Here is a tiny trained network, its code and every weight. The questions are about switching its units off for an input and a class, where a switched-off unit gives its printed mean instead of its output.

import numpy as np


def w(rows, s, z=0):
    codes = np.array(rows[::2]) - 128.0
    scale = np.full(codes.shape[1], s)
    scale[-1] = z or s
    return codes * scale


def f(y):
    return y / 2 * (1 + np.tanh(0.7978845608 * (y + 0.044715 * y**3)))


def log_softmax(a):
    a = a - a.max(-1, keepdims=True)
    return a - np.log(np.exp(a).sum(-1, keepdims=True))


def net(x, mask):
    res = np.array(x, float).reshape(1, 6) / 4 @ E
    y = f(res @ A[0][:, :-1].T + A[0][:, -1])
    res = res + np.where(mask, y, B[0][:, -1]) @ B[0][:, :-1]
    return log_softmax(res[-1] @ U[:, :-1].T + U[:, -1])


A, B = {}, {}
E = w([
[202,180,111,92,161,204,132,138,82],'x0',
[152,79,226,129,198,146,101,120,101],'x1',
[131,227,109,66,137,100,106,103,160],'x2',
[133,169,85,144,141,79,152,231,182],'x3',
[96,151,116,152,61,86,224,95,187],'x4',
[2,171,112,227,159,184,81,134,114],'x5',
],0.009)
A[0] = w([
[152,167,157,46,140,134,143,85,51,253],'n1',
[60,190,133,172,144,107,128,100,176,144],'n2',
[177,98,153,112,126,79,163,121,138,101],'n3',
[124,161,152,131,204,160,128,155,139,223],'n4',
[79,170,104,125,146,85,110,126,137,32],'n5',
[140,113,105,113,77,147,161,134,139,92],'n6',
[69,64,155,177,50,116,214,100,154,122],'n7',
[112,119,122,105,120,147,133,136,141,118],'n8',
[75,70,123,166,60,120,167,90,134,119],'n9',
[179,139,106,58,125,144,111,98,110,181],'n10',
[129,51,248,127,136,91,107,114,152,122],'n11',
[72,100,146,166,153,197,80,76,48,117],'n12',
[184,130,139,98,61,107,170,71,170,161],'n13',
[166,137,168,80,154,163,142,99,130,109],'n14',
[123,64,181,133,152,68,142,129,137,96],'n15',
[127,185,97,132,87,89,199,132,130,163],'n16',
[177,159,126,132,184,152,139,168,109,113],'n17',
[127,119,154,110,126,164,92,99,78,206],'n18',
[54,184,132,145,128,127,84,106,215,124],'n19',
[186,162,168,88,147,108,186,115,127,168],'n20',
[129,155,92,100,164,213,111,161,95,83],'n21',
[186,122,138,93,58,109,191,93,147,87],'n22',
[80,120,171,185,125,198,51,67,37,99],'n23',
[132,150,146,136,185,154,128,144,112,217],'n24',
[96,129,111,103,141,74,138,137,162,106],'n25',
[121,66,133,134,154,109,111,148,128,25],'n26',
[106,130,151,140,140,135,123,109,108,68],'n27',
[122,153,182,162,175,185,138,146,109,226],'n28',
[122,132,161,125,152,152,143,130,150,37],'n29',
[175,126,155,101,130,97,190,82,162,231],'n30',
],0.011,0.0032)
B[0] = w([
[124,100,214,82,128,162,139,105,161,219],'n1',
[125,179,145,123,108,57,102,167,211,205],'n2',
[97,120,120,89,105,138,119,126,90,177],'n3',
[132,134,153,183,148,113,181,106,189,180],'n4',
[105,149,140,122,96,119,107,150,152,159],'n5',
[126,153,136,154,108,110,153,149,147,154],'n6',
[114,185,51,148,122,25,120,251,159,229],'n7',
[118,141,146,115,151,124,129,142,135,128],'n8',
[138,144,123,182,131,65,136,161,168,203],'n9',
[132,164,195,91,135,148,129,102,167,197],'n10',
[139,51,115,93,172,190,129,83,88,219],'n11',
[189,98,159,156,182,154,191,94,163,240],'n12',
[115,149,166,89,81,113,88,146,175,213],'n13',
[130,105,175,124,156,143,144,97,141,179],'n14',
[118,69,112,112,157,154,132,102,83,178],'n15',
[128,146,145,127,97,108,94,134,169,207],'n16',
[134,151,146,179,144,123,153,111,174,170],'n17',
[169,121,173,140,143,150,139,102,162,195],'n18',
[91,184,151,109,75,70,99,173,194,203],'n19',
[154,97,170,97,128,158,121,93,137,191],'n20',
[158,94,129,155,139,128,160,107,120,186],'n21',
[92,143,154,71,94,115,102,123,158,206],'n22',
[200,108,158,169,192,162,177,107,150,251],'n23',
[147,120,139,155,143,113,155,119,155,174],'n24',
[119,107,126,107,92,137,122,103,119,160],'n25',
[128,90,108,108,163,149,136,122,114,150],'n26',
[144,128,140,137,147,133,155,139,133,143],'n27',
[166,124,150,173,174,91,153,128,157,194],'n28',
[115,133,103,133,146,134,138,138,117,127],'n29',
[99,136,170,51,100,144,100,89,102,205],'n30',
],0.011,0.012)
U = w([
[153,176,58,85,101,163,124,149,66,78],'0',
[95,54,64,62,122,136,107,113,24,4],'1',
[86,204,135,59,2,82,78,153,174,146],'2',
[160,73,166,105,166,192,157,28,137,215],'3',
[144,162,96,203,141,79,165,174,165,148],'4',
],0.0087,0.0033)

Each question gives the input, the list of numbers given to net, and the class t.
The units are the neurons (one row each of A and B). Each row of codes is followed by its name. A weight is (code - 128) times the scale printed after its matrix; where a second scale follows, it is the last column's (A, B and U).
mask holds one flag per neuron, in row order. A switched-off neuron (its flag False) gives its mean, the last column of its row in B, instead of its output. The means were averaged over made-up inputs and are rounded, as every weight is.
A unit's drop is (log p(t) with every unit on - log p(t) with that unit switched off) / (log p(t) with every unit on - log p(t) with every unit switched off).
The circuit of an input: a set's keep is (log p(t) with only the set's units on - log p(t) with every unit switched off) / (log p(t) with every unit on - log p(t) with every unit switched off). Starting from the 12 units with the biggest drops (on a tie, the unit counted first), units are removed one at a time, each time the one whose removal leaves the highest keep (on an exact tie, the one counted first), for as long as the keep stays at least 0.8.
circuit, biggest first: the units of the circuit, biggest drop first
k most important neurons: the k neurons with the biggest drops, biggest first
drop of u: that unit's drop, to one decimal
input [-7,-3,4,-5,-1,5], class 4: circuit, biggest first	n30, n9
input [-5,1,-3,2,-3,2], class 4: circuit, biggest first	n1
input [4,-2,7,-6,1,-7], class 2: 2 most important neurons	n13, n22
input [-6,0,-7,0,-3,0], class 4: 2 most important neurons	n7, n9
input [-1,2,5,3,0,-8], class 2: 2 most important neurons	n13, n23
input [-4,4,-7,-2,6,-4], class 2: 3 most important neurons	n7, n9, n13
input [-5,2,-3,-2,-2,6], class 4: 3 most important neurons	n7, n1, n9
input [-5,5,-1,5,5,-6], class 2: 3 most important neurons	n13, n7, n22
input [-8,5,2,4,2,-7], class 1: 2 most important neurons	n11, n15
input [-4,3,-6,7,-8,7], class 3: drop of n7	1.1
input [3,6,-4,0,7,-6], class 2: drop of n22	0.3
input [-1,0,3,5,7,7], class 2: drop of n22	0.0
input [-7,-1,1,7,-4,-6], class 1: drop of n15	0.1
input [5,6,-8,1,8,1], class 4: circuit, biggest first	n7
